Below is a small trained network, with its code and all its weights. Each question gives an input and a class and asks what happens when units are switched off, that is, made to give their printed mean instead of their output.

import numpy as np


def w(rows, s, z=0):
    codes = np.array(rows[::2]) - 128.0
    scale = np.full(codes.shape[1], s)
    scale[-1] = z or s
    return codes * scale


def norm(h):
    return h / np.sqrt((h * h).mean(-1, keepdims=True) + 1e-5)


def f(y):
    return y / 2 * (1 + np.tanh(0.7978845608 * (y + 0.044715 * y**3)))


def log_softmax(a):
    a = a - a.max(-1, keepdims=True)
    return a - np.log(np.exp(a).sum(-1, keepdims=True))


def net(x, mask):
    res = np.array(x, float).reshape(1, 7) / 4 @ E
    u = 0
    for l in range(4):
        y = f(norm(res) @ A[l][:, :-1].T + A[l][:, -1])
        res = res + np.where(mask[u : u + 4], y, B[l][:, -1]) @ B[l][:, :-1]
        u += 4
    return log_softmax(norm(res)[-1] @ U[:, :-1].T + U[:, -1])


A, B = {}, {}
E = w([
[113,137,134,124,112,129,139,123,136],'x0',
[147,108,136,119,126,118,117,142,145],'x1',
[126,179,162,184,117,39,46,138,112],'x2',
[134,131,126,139,140,133,131,124,123],'x3',
[136,130,212,82,172,74,174,144,73],'x4',
[118,124,140,125,111,131,135,129,140],'x5',
[74,50,123,136,147,93,110,2,134],'x6',
],0.0049)
A[0] = w([
[136,121,51,163,89,183,79,104,200,2],'L0N0',
[135,96,212,119,178,68,218,134,75,55],'L0N1',
[84,96,125,29,229,253,133,137,165,77],'L0N2',
[134,182,169,105,161,155,66,170,153,136],'L0N3',
],0.0047,0.0016)
B[0] = w([
[26,134,54,119,244,96,155,178,188,245],'L0N0',
[58,137,80,66,202,175,55,165,197,247],'L0N1',
[130,109,177,201,113,3,239,158,53,254],'L0N2',
[138,150,126,174,102,202,180,114,121,200],'L0N3',
],0.0064,0.0021)
A[1] = w([
[142,98,122,157,94,109,194,161,65,183],'L1N0',
[103,179,90,97,99,95,102,125,174,250],'L1N1',
[131,66,112,119,105,101,120,2,108,37],'L1N2',
[114,176,166,182,123,89,18,129,141,100],'L1N3',
],0.005,0.0022)
B[1] = w([
[111,102,189,170,45,104,19,109,132,191],'L1N0',
[123,76,134,112,149,162,110,188,42,234],'L1N1',
[220,212,99,75,75,169,106,111,214,183],'L1N2',
[118,3,148,201,131,4,211,42,103,253],'L1N3',
],0.0067,0.0028)
A[2] = w([
[139,112,117,86,158,87,107,44,195,81],'L2N0',
[129,128,131,162,93,68,254,87,132,21],'L2N1',
[118,38,163,92,130,137,199,151,132,248],'L2N2',
[70,154,97,136,179,91,110,111,236,94],'L2N3',
],0.006,0.0013)
B[2] = w([
[222,169,135,142,27,173,138,144,106,232],'L2N0',
[144,52,122,149,124,65,169,93,95,227],'L2N1',
[137,114,101,197,167,103,101,75,116,254],'L2N2',
[98,212,170,89,157,159,99,254,117,229],'L2N3',
],0.0071,0.003)
A[3] = w([
[247,164,125,125,40,190,144,166,90,250],'L3N0',
[168,50,72,110,126,132,184,121,80,110],'L3N1',
[136,140,190,2,209,98,150,88,124,134],'L3N2',
[155,130,132,74,142,120,107,34,147,125],'L3N3',
],0.006,0.0013)
B[3] = w([
[160,175,163,69,40,176,125,33,148,254],'L3N0',
[143,111,148,242,174,48,210,96,73,173],'L3N1',
[53,159,1,101,156,180,100,180,202,164],'L3N2',
[234,190,132,51,106,212,109,239,113,132],'L3N3',
],0.0064,0.0042)
U = w([
[141,2,177,223,122,39,181,65,73,174],'0',
[27,126,57,105,226,188,94,207,189,213],'1',
[210,185,186,83,7,223,124,83,147,2],'2',
],0.0086,0.00064)

Each question gives the input, the list of numbers given to net, and the class t.
The units are the neurons (one row each of A and B). Each row of codes is followed by its name. A weight is (code - 128) times the scale printed after its matrix; where a second scale follows, it is the last column's (A, B and U).
mask holds one flag per neuron, layer by layer. A switched-off neuron (its flag False) gives its mean, the last column of its row in B, instead of its output. The means were averaged over made-up inputs and are rounded, as every weight is.
A unit's drop is (log p(t) with every unit on - log p(t) with that unit switched off) / (log p(t) with every unit on - log p(t) with every unit switched off).
The circuit of an input: a set's keep is (log p(t) with only the set's units on - log p(t) with every unit switched off) / (log p(t) with every unit on - log p(t) with every unit switched off). Starting from the 12 units with the biggest drops (on a tie, the unit counted first), units are removed one at a time, each time the one whose removal leaves the highest keep (on an exact tie, the one counted first), for as long as the keep stays at least 0.8.
circuit, biggest first: the units of the circuit, biggest drop first
top k neurons: the k neurons with the biggest drops, biggest first
drop of u: that unit's drop, to one decimal
input [-1,2,-8,3,5,8,-7], class 0: top 2 neurons -> (L0N2, L2N2)
input [7,-5,-2,-7,-3,1,2], class 1: circuit, biggest first -> (L0N0)
input [-5,2,4,7,-4,-8,7], class 2: circuit, biggest first -> (L1N2, L2N0)
input [2,-2,2,-1,4,-8,7], class 2: top 2 neurons -> (L2N0, L1N2)
input [6,3,5,4,-2,-4,-5], class 0: top 2 neurons -> (L1N3, L2N0)
input [5,-6,0,-4,0,0,-1], class 2: top 3 neurons -> (L1N3, L0N1, L0N0)
input [0,1,-6,3,-6,5,1], class 0: top 3 neurons -> (L0N2, L0N1, L2N1)
input [8,-7,4,1,-5,-7,3], class 1: top 2 neurons -> (L0N0, L0N2)
input [-4,6,-1,3,5,8,7], class 2: top 3 neurons -> (L2N0, L0N0, L1N2)
input [-6,2,7,-6,-2,4,-7], class 0: top 2 neurons -> (L1N3, L2N0)
input [6,-4,3,-3,3,2,4], class 2: top 4 neurons -> (L0N0, L1N2, L2N0, L0N2)
input [3,-3,-8,3,6,-6,-8], class 0: top 2 neurons -> (L0N2, L1N2)
input [-5,7,-8,8,-8,-3,-2], class 0: drop of L1N3 -> -0.1
input [3,7,0,6,-4,5,5], class 2: circuit, biggest first -> (L1N2)
input [4,-6,-6,3,4,-1,-4], class 0: drop of L0N2 -> 2.3
input [6,-5,-2,2,-1,-7,5], class 2: drop of L1N2 -> 0.3
